Below are the code and all the weights of a small trained network. Each question names an input and a target symbol and asks about switching units off, where a switched-off unit gives its printed mean instead of its output.

import numpy as np


def w(rows, s, z=0):
    codes = np.array(rows[::2]) - 128.0
    scale = np.full(codes.shape[1], s)
    scale[-1] = z or s
    return codes * scale


def norm(h):
    return h / np.sqrt((h * h).mean(-1, keepdims=True) + 1e-5)


def softmax(a):
    e = np.exp(a - a.max(-1, keepdims=True))
    return e / e.sum(-1, keepdims=True)


def log_softmax(a):
    a = a - a.max(-1, keepdims=True)
    return a - np.log(np.exp(a).sum(-1, keepdims=True))


def net(x, mask):
    ids = ['εθλξστω'.index(c) for c in x.split()]
    T = len(ids)
    res = E[ids] + P[:T]
    u = 0
    for l in range(3):
        r = norm(res)
        for j in range(3):
            rows = slice(4 * j, 4 * j + 4)
            q, k, v = (r @ M[l][rows].T for M in (Q, K, V))
            z = softmax(np.where(np.tri(T) > 0, q @ k.T / 4**0.5, -1e9)) @ v
            o = O[l][rows]
            res = res + np.where(mask[u + j], z, o[:, -1]) @ o[:, :-1]
        u += 3
    return log_softmax(norm(res)[-1] @ U[:, :-1].T + U[:, -1])


Q, K, V, O = {}, {}, {}, {}
E = w([
[141,172,129,155,108,15],'ε',
[105,10,122,151,4,177],'θ',
[156,141,34,102,33,101],'λ',
[199,166,162,86,163,90],'ξ',
[81,66,142,218,53,122],'σ',
[166,138,69,188,173,186],'τ',
[104,198,172,110,108,188],'ω',
],0.0018)
P = w([
[109,128,11,95,64,81],'0',
[196,87,122,167,24,125],'1',
[180,101,153,169,53,118],'2',
[149,99,149,174,76,136],'3',
[147,111,157,167,96,141],'4',
[138,92,162,162,114,152],'5',
[120,114,173,162,143,157],'6',
[141,98,181,137,160,178],'7',
[118,97,186,149,150,159],'8',
],0.0011)
Q[0] = w([
[110,76,204,78,149,228],'0.h0',
[139,62,62,94,52,149],'0.h0',
[81,172,213,203,129,55],'0.h0',
[105,88,119,182,68,55],'0.h0',
[117,238,116,28,210,41],'0.h1',
[139,254,99,91,179,36],'0.h1',
[128,24,121,211,33,177],'0.h1',
[164,237,99,113,63,11],'0.h1',
[217,246,71,40,143,3],'0.h2',
[87,13,95,223,100,239],'0.h2',
[133,22,243,221,52,131],'0.h2',
[81,74,251,178,115,209],'0.h2',
],0.0059)
K[0] = w([
[147,71,144,45,98,168],'0.h0',
[83,99,130,209,147,194],'0.h0',
[157,127,175,114,57,31],'0.h0',
[105,128,168,229,98,106],'0.h0',
[121,108,62,153,5,48],'0.h1',
[93,93,108,186,15,19],'0.h1',
[147,136,210,95,244,177],'0.h1',
[96,83,217,100,89,31],'0.h1',
[73,90,48,84,19,41],'0.h2',
[216,98,166,176,236,208],'0.h2',
[139,167,155,21,253,196],'0.h2',
[88,241,218,105,246,222],'0.h2',
],0.0053)
V[0] = w([
[96,92,71,156,183,158],'0.h0',
[145,191,84,92,170,172],'0.h0',
[122,71,94,178,145,26],'0.h0',
[60,154,169,178,72,91],'0.h0',
[92,153,101,190,111,174],'0.h1',
[83,159,63,110,184,166],'0.h1',
[69,100,164,158,91,79],'0.h1',
[136,147,53,190,163,197],'0.h1',
[187,19,117,97,184,94],'0.h2',
[103,145,115,193,159,79],'0.h2',
[195,137,81,252,169,197],'0.h2',
[186,23,55,158,172,41],'0.h2',
],0.0026)
O[0] = w([
[70,154,200,129,57,146,72],'0.h0',
[79,90,145,127,110,83,20],'0.h0',
[165,159,176,44,103,157,168],'0.h0',
[164,113,115,132,191,189,248],'0.h0',
[118,159,131,95,82,75,192],'0.h1',
[134,160,59,154,149,102,55],'0.h1',
[85,102,177,70,131,107,158],'0.h1',
[147,176,74,166,75,69,140],'0.h1',
[92,24,80,172,208,107,5],'0.h2',
[100,157,91,162,104,87,100],'0.h2',
[244,168,3,179,143,33,177],'0.h2',
[98,87,113,210,197,67,17],'0.h2',
],0.003,0.0021)
Q[1] = w([
[83,154,172,151,221,123],'1.h0',
[22,165,180,199,196,154],'1.h0',
[16,47,146,188,154,115],'1.h0',
[2,144,159,176,157,138],'1.h0',
[70,24,84,152,142,182],'1.h1',
[233,130,214,103,137,23],'1.h1',
[207,87,202,95,132,25],'1.h1',
[62,185,23,89,70,189],'1.h1',
[174,196,153,75,131,9],'1.h2',
[91,57,89,199,71,226],'1.h2',
[161,127,171,183,179,32],'1.h2',
[88,67,100,233,96,147],'1.h2',
],0.0051)
K[1] = w([
[57,168,191,152,168,114],'1.h0',
[31,192,159,213,157,139],'1.h0',
[44,201,193,189,47,145],'1.h0',
[22,155,163,211,113,152],'1.h0',
[127,84,105,231,52,174],'1.h1',
[69,119,80,8,168,105],'1.h1',
[52,92,79,1,146,110],'1.h1',
[190,197,219,177,92,168],'1.h1',
[103,205,195,50,138,21],'1.h2',
[119,31,89,223,109,215],'1.h2',
[135,199,164,170,194,53],'1.h2',
[128,45,107,229,161,136],'1.h2',
],0.0051)
V[1] = w([
[177,110,77,106,178,206],'1.h0',
[111,64,101,66,177,61],'1.h0',
[116,179,58,168,151,173],'1.h0',
[122,120,138,98,127,105],'1.h0',
[223,101,187,207,170,128],'1.h1',
[170,92,113,107,66,159],'1.h1',
[63,80,58,170,110,121],'1.h1',
[120,87,183,2,86,74],'1.h1',
[47,135,160,132,70,114],'1.h2',
[237,123,114,104,118,123],'1.h2',
[110,81,161,157,167,185],'1.h2',
[189,149,135,74,136,103],'1.h2',
],0.0021)
O[1] = w([
[101,112,104,124,3,127,120],'1.h0',
[171,232,172,86,76,126,40],'1.h0',
[145,77,153,130,99,192,63],'1.h0',
[126,152,142,134,136,86,132],'1.h0',
[238,137,48,107,82,103,107],'1.h1',
[141,158,91,165,200,152,253],'1.h1',
[121,144,193,81,198,145,41],'1.h1',
[74,188,142,185,154,40,254],'1.h1',
[46,172,251,123,128,73,149],'1.h2',
[122,121,26,148,134,78,232],'1.h2',
[127,98,152,163,144,191,86],'1.h2',
[141,120,48,99,148,88,188],'1.h2',
],0.0022,0.0014)
Q[2] = w([
[97,5,180,242,119,253],'2.h0',
[119,165,123,56,49,237],'2.h0',
[148,82,215,47,181,79],'2.h0',
[130,116,185,165,223,23],'2.h0',
[22,116,211,172,66,140],'2.h1',
[69,123,129,191,8,134],'2.h1',
[233,175,17,130,74,110],'2.h1',
[175,55,81,211,7,170],'2.h1',
[97,34,134,173,15,197],'2.h2',
[186,200,52,33,103,204],'2.h2',
[125,77,96,52,21,210],'2.h2',
[92,89,88,233,20,178],'2.h2',
],0.0055)
K[2] = w([
[251,28,155,229,95,221],'2.h0',
[232,220,77,67,72,235],'2.h0',
[25,65,224,64,117,166],'2.h0',
[40,64,213,136,157,59],'2.h0',
[83,41,181,227,68,186],'2.h1',
[248,78,207,244,99,199],'2.h1',
[242,182,114,90,184,132],'2.h1',
[240,183,178,174,110,118],'2.h1',
[183,28,61,190,109,227],'2.h2',
[156,147,117,2,85,164],'2.h2',
[192,40,76,42,118,211],'2.h2',
[140,88,69,198,43,232],'2.h2',
],0.0051)
V[2] = w([
[175,249,90,173,88,204],'2.h0',
[183,105,21,217,143,55],'2.h0',
[149,233,177,222,226,150],'2.h0',
[209,102,168,61,232,152],'2.h0',
[104,118,154,36,109,94],'2.h1',
[67,123,25,49,121,125],'2.h1',
[98,119,126,147,94,29],'2.h1',
[172,71,146,223,134,168],'2.h1',
[139,120,117,224,77,125],'2.h2',
[224,170,178,71,109,78],'2.h2',
[220,158,128,196,148,81],'2.h2',
[166,187,85,201,200,81],'2.h2',
],0.0021)
O[2] = w([
[229,172,236,115,121,143,247],'2.h0',
[76,97,228,104,202,58,58],'2.h0',
[171,102,173,240,16,82,150],'2.h0',
[176,5,80,74,42,78,66],'2.h0',
[162,72,183,113,121,137,132],'2.h1',
[229,94,118,189,137,206,75],'2.h1',
[95,59,110,134,90,156,153],'2.h1',
[98,189,94,128,98,74,104],'2.h1',
[127,128,175,70,172,129,157],'2.h2',
[45,187,111,69,42,186,216],'2.h2',
[51,127,162,113,133,208,149],'2.h2',
[78,132,167,200,169,227,90],'2.h2',
],0.0023,0.0015)
U = w([
[7,168,252,175,96,14,236],'ε',
[22,204,31,79,238,226,22],'θ',
[177,2,198,202,173,242,183],'λ',
[55,29,35,12,13,69,57],'ξ',
[239,195,11,246,137,33,74],'σ',
[199,155,208,32,251,45,2],'τ',
[203,247,198,58,13,228,223],'ω',
],0.0059,0.0017)

Each question gives the input, a string of symbols that net reads in full, and the target symbol t.
The units are the heads (4 rows each of Q, K, V and O). Each row of codes is followed by its name. A weight is (code - 128) times the scale printed after its matrix; where a second scale follows, it is the last column's (O and U).
mask holds one flag per head, layer by layer. A switched-off head (its flag False) gives its mean, the last column of its rows in O, instead of its output. The means were averaged over made-up inputs and are rounded, as every weight is.
A unit's drop is (log p(t) with every unit on - log p(t) with that unit switched off) / (log p(t) with every unit on - log p(t) with every unit switched off).
The circuit of an input: a set's keep is (log p(t) with only the set's units on - log p(t) with every unit switched off) / (log p(t) with every unit on - log p(t) with every unit switched off). Starting from all 9 units, units are removed one at a time, each time the one whose removal leaves the highest keep (on an exact tie, the one counted first), for as long as the keep stays at least 0.8.
circuit, biggest first: the units of the circuit, biggest drop first
unit that matters most: the unit with the biggest drop
which heads matter: for each layer, one digit per head in row order, 1 if its drop is at least 0.15 and else 0, layers parted by /
drop of u: that unit's drop, to one decimal
input ξ ω θ ξ, target ξ: circuit, biggest first : [2.h0; 0.h2; 0.h1; 0.h0]
input ε ω λ, target ξ: circuit, biggest first : [0.h2; 0.h0; 2.h0; 0.h1]
input ξ σ σ ε, target ξ: unit that matters most : 2.h0
input λ ξ σ ω σ ω σ ε, target λ: which heads matter : 111 / 000 / 010
input τ σ σ σ σ, target σ: which heads matter : 011 / 000 / 000
input ε ω σ σ ω ξ, target ε: which heads matter : 101 / 010 / 000
input λ ω θ ξ, target λ: which heads matter : 001 / 000 / 010
input ξ ε σ σ θ λ σ, target λ: circuit, biggest first : [0.h2; 1.h1]
input ξ ω σ θ σ ω τ ε, target ξ: which heads matter : 011 / 000 / 100
input θ τ λ ω σ σ θ ε, target θ: which heads matter : 001 / 000 / 100
input τ ε σ σ σ ξ, target τ: circuit, biggest first : [2.h0; 0.h2; 1.h1]
input λ τ ω λ σ λ, target θ: which heads matter : 101 / 001 / 101
input τ ε ε, target τ: which heads matter : 101 / 011 / 100
input σ ξ λ λ, target λ: circuit, biggest first : [0.h1; 0.h2; 2.h2]
input σ σ θ, target ξ: which heads matter : 011 / 000 / 110
input ε ε σ λ ω θ ω ω λ, target σ: unit that matters most : 0.h0
input θ σ σ σ σ σ, target ε: which heads matter : 011 / 000 / 010
input σ σ λ ω σ λ τ, target σ: which heads matter : 001 / 000 / 000
input σ σ σ τ ε θ ω ξ, target σ: which heads matter : 111 / 011 / 100
input σ ω λ σ ε σ ω τ λ, target σ: which heads matter : 001 / 011 / 010
input σ τ ε σ, target σ: which heads matter : 001 / 000 / 000
input σ σ ε θ, target ξ: unit that matters most : 0.h1
input λ τ σ θ σ λ ε, target λ: circuit, biggest first : [0.h2; 2.h1; 1.h1; 0.h0]
input σ θ τ θ, target σ: drop of 0.h2 : 0.5
input τ θ σ σ λ ω τ λ λ, target ε: drop of 2.h1 : -0.1
input σ ε θ ξ λ σ ω ξ, target σ: drop of 0.h1 : 0.2
input ε ω θ θ ξ σ ξ σ σ, target λ: drop of 1.h2 : 0.0
input σ ξ θ ε ε ξ ε σ ε, target σ: unit that matters most : 1.h2
